Below is a small trained network, with its code and all its weights. Each question gives an input and a class and asks what happens when units are switched off, that is, made to give their printed mean instead of their output.

import numpy as np


def w(rows, s, z=0):
    codes = np.array(rows[::2]) - 128.0
    scale = np.full(codes.shape[1], s)
    scale[-1] = z or s
    return codes * scale


def f(y):
    return np.maximum(y, 0)


def log_softmax(a):
    a = a - a.max(-1, keepdims=True)
    return a - np.log(np.exp(a).sum(-1, keepdims=True))


def net(x, mask):
    res = np.array(x, float).reshape(1, 4) / 4 @ E
    y = f(res @ A[0][:, :-1].T + A[0][:, -1])
    res = res + np.where(mask, y, B[0][:, -1]) @ B[0][:, :-1]
    return log_softmax(res[-1] @ U[:, :-1].T + U[:, -1])


A, B = {}, {}
E = w([
[247,125,19,60,111,88,109,186,81,110],'x0',
[98,137,93,150,124,133,135,137,141,106],'x1',
[116,22,113,247,89,2,94,110,81,159],'x2',
[101,125,103,129,31,189,47,150,180,228],'x3',
],0.0079)
A[0] = w([
[197,133,167,119,218,55,203,106,42,7,100],'N0',
[166,100,99,102,55,168,2,161,160,207,106],'N1',
[247,141,61,77,99,109,126,200,101,132,27],'N2',
[108,37,116,203,136,63,128,126,78,124,3],'N3',
[137,243,150,42,167,250,172,168,165,76,52],'N4',
[62,154,241,175,123,167,144,45,199,141,66],'N5',
[53,110,245,147,148,154,133,43,144,166,18],'N6',
],0.0065,0.006)
B[0] = w([
[80,210,170,189,45,214,188,224,161,188,253],'N0',
[92,213,165,209,110,140,217,239,147,124,237],'N1',
[74,167,69,96,205,87,92,161,2,29,211],'N2',
[165,79,191,222,108,57,48,147,188,123,186],'N3',
[215,21,212,223,57,27,16,137,170,100,254],'N4',
[114,180,73,86,160,121,122,232,40,43,201],'N5',
[118,165,65,95,172,88,117,186,40,58,179],'N6',
],0.0066,0.0084)
U = w([
[165,59,181,167,86,57,32,127,167,111,85],'0',
[115,160,61,101,192,112,114,156,35,62,86],'1',
[128,126,131,130,125,138,138,122,151,135,247],'2',
[97,190,159,159,72,186,191,177,155,185,74],'3',
[144,106,110,96,148,166,182,70,153,158,191],'4',
[134,97,85,85,145,152,125,1,153,168,91],'5',
[125,80,100,85,165,164,140,13,159,177,83],'6',
],0.0096,0.015)

Each question gives the input, the list of numbers given to net, and the class t.
The units are the neurons (one row each of A and B). Each row of codes is followed by its name. A weight is (code - 128) times the scale printed after its matrix; where a second scale follows, it is the last column's (A, B and U).
mask holds one flag per neuron, in row order. A switched-off neuron (its flag False) gives its mean, the last column of its row in B, instead of its output. The means were averaged over made-up inputs and are rounded, as every weight is.
A unit's drop is (log p(t) with every unit on - log p(t) with that unit switched off) / (log p(t) with every unit on - log p(t) with every unit switched off).
The circuit of an input: a set's keep is (log p(t) with only the set's units on - log p(t) with every unit switched off) / (log p(t) with every unit on - log p(t) with every unit switched off). Starting from all 7 units, units are removed one at a time, each time the one whose removal leaves the highest keep (on an exact tie, the one counted first), for as long as the keep stays at least 0.8.
units of the circuit, in order: the units of the circuit, biggest drop first
most important unit: the unit with the biggest drop
top k neurons: the k neurons with the biggest drops, biggest first
drop of u: that unit's drop, to one decimal
input [-3,1,-5,-5], class 0: most important unit => N4
input [-8,6,7,-8], class 1: top 3 neurons => (N6, N5, N4)
input [-7,-2,5,2], class 1: units of the circuit, in order => (N5, N6)
input [-8,1,-5,1], class 1: top 2 neurons => (N5, N6)
input [-4,2,0,-7], class 3: top 2 neurons => (N0, N2)
input [-2,-4,-5,-4], class 0: top 2 neurons => (N4, N1)
input [8,7,1,6], class 1: top 2 neurons => (N2, N0)
input [4,6,4,-6], class 2: units of the circuit, in order => (N1, N0)
input [4,1,1,8], class 3: top 2 neurons => (N1, N4)
input [1,4,3,-7], class 3: top 2 neurons => (N0, N4)
input [3,3,2,-1], class 4: top 2 neurons => (N4, N5)
input [-8,8,-1,-4], class 1: top 2 neurons => (N5, N6)
input [-6,6,0,-6], class 1: top 3 neurons => (N5, N6, N1)
input [1,-3,3,5], class 3: units of the circuit, in order => (N1)
input [3,5,5,-7], class 3: drop of N4 => 0.3
input [0,1,-5,2], class 0: drop of N0 => 0.1
input [4,-4,-8,1], class 0: drop of N4 => 1.0
